Below is a small trained network, with its code and all its weights. Each question gives an input and a class and asks what happens when units are switched off, that is, made to give their printed mean instead of their output.

import numpy as np


def w(rows, s, z=0):
    codes = np.array(rows[::2]) - 128.0
    scale = np.full(codes.shape[1], s)
    scale[-1] = z or s
    return codes * scale


def f(y):
    return y / 2 * (1 + np.tanh(0.7978845608 * (y + 0.044715 * y**3)))


def log_softmax(a):
    a = a - a.max(-1, keepdims=True)
    return a - np.log(np.exp(a).sum(-1, keepdims=True))


def net(x, mask):
    res = np.array(x, float).reshape(1, 6) / 4 @ E
    y = f(res @ A[0][:, :-1].T + A[0][:, -1])
    res = res + np.where(mask, y, B[0][:, -1]) @ B[0][:, :-1]
    return log_softmax(res[-1] @ U[:, :-1].T + U[:, -1])


A, B = {}, {}
E = w([
[84,124,188,200,106],'x0',
[216,160,88,51,170],'x1',
[130,169,172,64,142],'x2',
[25,99,1,190,165],'x3',
[82,197,180,149,156],'x4',
[122,44,148,172,20],'x5',
],0.0077)
A[0] = w([
[247,144,136,181,146,235],'N1',
[106,78,91,169,101,254],'N2',
[68,126,121,115,99,250],'N3',
[166,207,100,115,143,234],'N4',
[127,135,135,169,90,18],'N5',
[98,136,167,138,182,204],'N6',
[129,107,135,171,111,21],'N7',
[112,93,101,92,107,254],'N8',
[159,96,151,135,95,155],'N9',
[125,115,97,143,125,44],'N10',
[191,126,162,110,149,126],'N11',
],0.014,0.0024)
B[0] = w([
[68,254,152,110,89,208],'N1',
[148,149,115,246,92,254],'N2',
[74,159,104,214,196,190],'N3',
[153,176,158,129,12,207],'N4',
[105,134,148,91,80,155],'N5',
[141,158,71,134,124,174],'N6',
[167,99,180,88,63,159],'N7',
[140,176,138,169,82,179],'N8',
[77,85,103,209,24,176],'N9',
[159,47,145,160,118,152],'N10',
[155,85,45,208,73,200],'N11',
],0.0073,0.0091)
U = w([
[52,84,209,111,113,2],'0',
[142,99,193,104,241,2],'1',
[95,227,161,124,182,57],'2',
[233,163,157,158,143,24],'3',
[66,176,156,221,148,248],'4',
[113,45,85,111,171,32],'5',
[254,115,92,105,84,253],'6',
],0.0076,0.0024)

Each question gives the input, the list of numbers given to net, and the class t.
The units are the neurons (one row each of A and B). Each row of codes is followed by its name. A weight is (code - 128) times the scale printed after its matrix; where a second scale follows, it is the last column's (A, B and U).
mask holds one flag per neuron, in row order. A switched-off neuron (its flag False) gives its mean, the last column of its row in B, instead of its output. The means were averaged over made-up inputs and are rounded, as every weight is.
A unit's drop is (log p(t) with every unit on - log p(t) with that unit switched off) / (log p(t) with every unit on - log p(t) with every unit switched off).
The circuit of an input: a set's keep is (log p(t) with only the set's units on - log p(t) with every unit switched off) / (log p(t) with every unit on - log p(t) with every unit switched off). Starting from all 11 units, units are removed one at a time, each time the one whose removal leaves the highest keep (on an exact tie, the one counted first), for as long as the keep stays at least 0.8.
circuit, biggest first: the units of the circuit, biggest drop first
top k neurons: the k neurons with the biggest drops, biggest first
drop of u: that unit's drop, to one decimal
input [8,-1,6,-5,2,6], class 0: circuit, biggest first -> (N2 N5 N8)
input [2,-5,2,1,-8,-8], class 5: circuit, biggest first -> (N1 N2)
input [-1,-4,7,-4,1,-5], class 6: circuit, biggest first -> (N3 N11 N1)
input [-8,4,8,-1,8,-8], class 6: circuit, biggest first -> (N4 N11)
input [1,0,-2,6,8,-6], class 2: circuit, biggest first -> (N2 N11)
input [5,4,-1,-4,4,5], class 0: top 2 neurons -> (N2 N3)
input [-4,6,6,-4,7,-2], class 6: drop of N4 -> 0.4
input [-3,0,8,-3,3,-6], class 6: drop of N11 -> 0.3
input [8,-4,-3,-8,3,3], class 0: drop of N2 -> 0.3
input [6,-5,-6,1,5,-8], class 2: drop of N11 -> 0.3
